Here is a tiny trained network, its code and every weight. The questions are about switching its units off for an input and a target symbol, where a switched-off unit gives its printed mean instead of its output.

import numpy as np


def w(rows, s, z=0):
    codes = np.array(rows[::2]) - 128.0
    scale = np.full(codes.shape[1], s)
    scale[-1] = z or s
    return codes * scale


def f(y):
    return np.maximum(y, 0)


def softmax(a):
    e = np.exp(a - a.max(-1, keepdims=True))
    return e / e.sum(-1, keepdims=True)


def log_softmax(a):
    a = a - a.max(-1, keepdims=True)
    return a - np.log(np.exp(a).sum(-1, keepdims=True))


def net(x, mask):
    ids = ['βδεζμξπστω'.index(c) for c in x.split()]
    T = len(ids)
    res = E[ids] + P[:T]
    u = 0
    for l in range(3):
        q, k, v = (res @ M[l].T for M in (Q, K, V))
        z = softmax(np.where(np.tri(T) > 0, q @ k.T / 4**0.5, -1e9)) @ v
        res = res + np.where(mask[u], z, O[l][:, -1]) @ O[l][:, :-1]
        u += 1
        y = f(res @ A[l][:, :-1].T + A[l][:, -1])
        res = res + np.where(mask[u : u + 8], y, B[l][:, -1]) @ B[l][:, :-1]
        u += 8
    return log_softmax(res[-1] @ U[:, :-1].T + U[:, -1])


Q, K, V, O, A, B = {}, {}, {}, {}, {}, {}
E = w([
[168,51,48,90,22,156],'β',
[130,52,69,171,196,136],'δ',
[103,255,174,91,132,42],'ε',
[83,61,210,115,196,167],'ζ',
[187,192,69,81,205,14],'μ',
[50,147,127,190,111,115],'ξ',
[123,129,133,205,175,136],'π',
[94,136,60,191,157,117],'σ',
[146,38,153,137,223,134],'τ',
[230,180,141,99,57,223],'ω',
],0.0066)
P = w([
[91,93,149,53,98,3],'0',
[152,157,83,253,146,252],'1',
[199,159,65,156,159,162],'2',
[187,140,96,164,137,164],'3',
[175,142,83,172,130,168],'4',
[165,132,111,167,131,170],'5',
[148,146,122,159,128,172],'6',
[146,156,103,157,131,172],'7',
[144,153,122,160,127,170],'8',
[135,143,108,156,118,154],'9',
],0.0041)
Q[0] = w([
[174,191,3,156,75,78],'L0H1',
[133,180,55,148,124,62],'L0H1',
[34,79,204,66,162,111],'L0H1',
[31,27,190,51,211,85],'L0H1',
],0.0021)
K[0] = w([
[2,154,231,22,209,52],'L0H1',
[46,165,215,114,191,115],'L0H1',
[190,91,127,181,147,178],'L0H1',
[186,182,159,241,155,205],'L0H1',
],0.0018)
V[0] = w([
[159,134,17,201,53,223],'L0H1',
[57,14,237,65,142,112],'L0H1',
[57,230,105,115,99,65],'L0H1',
[252,139,96,183,173,180],'L0H1',
],0.0042)
O[0] = w([
[150,150,48,206,65,209,249],'L0H1',
[175,16,224,37,152,123,20],'L0H1',
[4,144,166,118,48,4,92],'L0H1',
[180,241,37,227,219,210,225],'L0H1',
],0.0036,0.0021)
A[0] = w([
[140,109,128,93,44,148,208],'L0N1',
[176,185,109,89,89,155,154],'L0N2',
[109,97,254,40,160,88,80],'L0N3',
[167,148,112,118,64,150,197],'L0N4',
[162,151,161,77,170,88,158],'L0N5',
[157,37,174,90,247,134,174],'L0N6',
[73,104,108,234,234,133,215],'L0N7',
[27,140,109,194,145,107,252],'L0N8',
],0.005,0.0024)
B[0] = w([
[173,107,142,89,62,154,207],'L0N1',
[199,169,139,56,100,144,233],'L0N2',
[129,195,239,17,147,123,138],'L0N3',
[188,147,130,103,85,174,252],'L0N4',
[147,190,165,83,194,95,141],'L0N5',
[211,160,109,145,217,175,158],'L0N6',
[47,128,69,244,220,123,244],'L0N7',
[61,116,128,253,125,66,223],'L0N8',
],0.0055,0.003)
Q[1] = w([
[196,171,149,58,63,150],'L1H1',
[72,111,78,242,181,107],'L1H1',
[15,19,135,189,190,103],'L1H1',
[165,127,183,2,71,133],'L1H1',
],0.0055)
K[1] = w([
[185,240,119,165,80,197],'L1H1',
[76,94,152,73,163,55],'L1H1',
[57,2,92,127,190,45],'L1H1',
[191,193,42,188,106,228],'L1H1',
],0.0052)
V[1] = w([
[68,136,157,122,60,104],'L1H1',
[181,158,94,180,221,176],'L1H1',
[107,122,1,172,192,40],'L1H1',
[80,25,56,116,105,101],'L1H1',
],0.0046)
O[1] = w([
[47,129,145,116,38,101,92],'L1H1',
[180,163,72,184,217,178,196],'L1H1',
[137,113,114,210,216,1,29],'L1H1',
[166,44,131,168,79,60,5],'L1H1',
],0.0057,0.0024)
A[1] = w([
[183,169,110,158,199,31,253],'L1N1',
[162,123,134,182,143,180,137],'L1N2',
[135,122,114,103,95,154,175],'L1N3',
[55,103,209,124,60,26,216],'L1N4',
[164,144,127,117,104,156,174],'L1N5',
[100,100,148,173,155,113,169],'L1N6',
[169,76,79,56,51,159,241],'L1N7',
[153,1,123,103,88,88,162],'L1N8',
],0.0077,0.0039)
B[1] = w([
[111,82,78,99,255,41,219],'L1N1',
[80,168,65,143,111,145,228],'L1N2',
[177,142,124,135,104,147,194],'L1N3',
[63,173,78,142,31,43,167],'L1N4',
[149,151,109,110,100,155,219],'L1N5',
[131,113,25,207,132,88,182],'L1N6',
[249,165,100,168,99,178,255],'L1N7',
[223,80,37,250,111,96,138],'L1N8',
],0.0059,0.0072)
Q[2] = w([
[75,103,89,255,121,182],'L2H1',
[43,83,144,191,146,147],'L2H1',
[151,139,163,40,129,120],'L2H1',
[109,113,104,211,115,156],'L2H1',
],0.0083)
K[2] = w([
[164,27,218,47,83,79],'L2H1',
[72,22,178,66,97,3],'L2H1',
[89,211,103,165,174,150],'L2H1',
[176,60,191,71,88,91],'L2H1',
],0.0061)
V[2] = w([
[44,176,133,109,90,54],'L2H1',
[158,55,113,162,254,114],'L2H1',
[140,163,177,11,161,162],'L2H1',
[98,158,158,22,161,108],'L2H1',
],0.0073)
O[2] = w([
[149,192,67,53,91,85,85],'L2H1',
[228,33,105,205,124,124,8],'L2H1',
[182,213,182,184,154,253,131],'L2H1',
[228,226,114,146,100,153,78],'L2H1',
],0.0059,0.015)
A[2] = w([
[100,134,104,116,164,146,178],'L2N1',
[41,78,122,84,136,59,105],'L2N2',
[15,190,115,34,110,115,5],'L2N3',
[130,82,158,202,134,136,147],'L2N4',
[162,163,98,88,128,146,167],'L2N5',
[110,137,77,96,184,156,163],'L2N6',
[98,2,111,154,195,70,18],'L2N7',
[206,185,136,211,100,159,195],'L2N8',
],0.0069,0.0021)
B[2] = w([
[106,130,161,124,115,130,184],'L2N1',
[138,86,110,53,145,232,232],'L2N2',
[215,84,217,133,200,95,246],'L2N3',
[162,87,179,142,170,138,155],'L2N4',
[134,165,134,124,101,111,196],'L2N5',
[102,147,154,121,107,104,204],'L2N6',
[110,164,198,136,2,144,218],'L2N7',
[172,122,118,87,141,178,254],'L2N8',
],0.0068,0.011)
U = w([
[51,76,242,109,109,161,2],'β',
[173,80,214,196,83,93,161],'δ',
[148,183,181,138,114,63,70],'ε',
[152,169,129,96,77,203,160],'ζ',
[174,169,1,139,136,61,135],'μ',
[153,58,101,52,209,111,173],'ξ',
[129,135,79,149,101,89,140],'π',
[59,151,38,113,32,93,115],'σ',
[213,54,131,150,227,132,50],'τ',
[33,159,161,187,231,107,203],'ω',
],0.0039)

Each question gives the input, a string of symbols that net reads in full, and the target symbol t.
The units are the heads (4 rows each of Q, K, V and O) and the neurons (one row each of A and B). Each row of codes is followed by its name. A weight is (code - 128) times the scale printed after its matrix; where a second scale follows, it is the last column's (O, A, B and U).
mask holds one flag per unit, layer by layer, with each layer's heads first. A switched-off unit (its flag False) gives its mean, the last column of its rows in O or B, instead of its output. The means were averaged over made-up inputs and are rounded, as every weight is.
A unit's drop is (log p(t) with every unit on - log p(t) with that unit switched off) / (log p(t) with every unit on - log p(t) with every unit switched off).
unit that matters most: the unit with the biggest drop
top k neurons: the k neurons with the biggest drops, biggest first
k most important neurons of layer l: the k neurons of layer l with the biggest drops, biggest first
drop when u is switched off: that unit's drop, to one decimal
input β σ ω ξ δ ω τ τ, target β: top 4 neurons => (L2N7 L1N8 L1N7 L2N2)
input ξ ξ μ, target ξ: 2 most important neurons of layer 0 => (L0N8 L0N7)
input β μ ω ω ω μ ω ζ, target β: top 3 neurons => (L1N8 L2N7 L1N7)
input σ τ ω ω σ ω ω δ, target σ: top 2 neurons => (L2N7 L1N4)
input ξ ω δ ω ω ω σ τ ζ, target ξ: top 4 neurons => (L1N4 L2N3 L2N2 L1N8)
input σ ω σ ω τ σ, target σ: top 2 neurons => (L2N7 L1N4)
input δ ε ζ ξ ω ξ, target δ: top 2 neurons => (L2N7 L0N6)
input β ω ξ ξ ω ω ξ ω μ, target ω: unit that matters most => L1H1
input ε σ ω ω ξ σ ω μ ξ δ, target ε: top 2 neurons => (L2N3 L0N3)
input ξ τ ε μ ξ ξ ω ω μ σ, target ξ: top 2 neurons => (L2N3 L1N4)
input ζ ω π δ σ σ, target ζ: top 3 neurons => (L0N3 L0N6 L2N8)
input ζ τ ω ω ω ξ, target ζ: top 3 neurons => (L0N3 L0N6 L2N8)
input β ω ω ω ξ ξ ω ξ, target β: 3 most important neurons of layer 2 => (L2N7 L2N2 L2N3)
input δ ξ ω β ω ξ ω ω δ, target δ: unit that matters most => L2H1
input ω ξ ζ, target ω: top 2 neurons => (L0N7 L1N7)
input β ξ ω ω τ ω ω δ ω σ, target β: 2 most important neurons of layer 1 => (L1N8 L1N7)
input τ δ μ τ τ π, target τ: top 2 neurons => (L0N6 L0N3)
input δ δ ε ξ ε, target δ: top 4 neurons => (L2N7 L1N1 L0N6 L1N2)
input δ ω ω ω ω ω ω ε π, target δ: 2 most important neurons of layer 2 => (L2N7 L2N4)
input δ σ ω ω β β ξ δ τ, target δ: top neuron => (L2N7)
input μ ω σ ω ξ ε β δ, target μ: 2 most important neurons of layer 0 => (L0N3 L0N5)
input τ ω ζ, target τ: 2 most important neurons of layer 0 => (L0N6 L0N3)
input ξ δ σ, target ξ: drop when L0H1 is switched off => 1.0
input μ ω β σ, target μ: drop when L1N1 is switched off => 0.1
input β ξ ω δ, target β: drop when L0H1 is switched off => 0.1
input ζ ξ ω σ, target ζ: drop when L0N6 is switched off => 0.5
input ω β ω ω ω β ω π, target ω: unit that matters most => L1N7
input ω π ω δ ω β ζ, target ω: 2 most important neurons of layer 1 => (L1N7 L1N1)
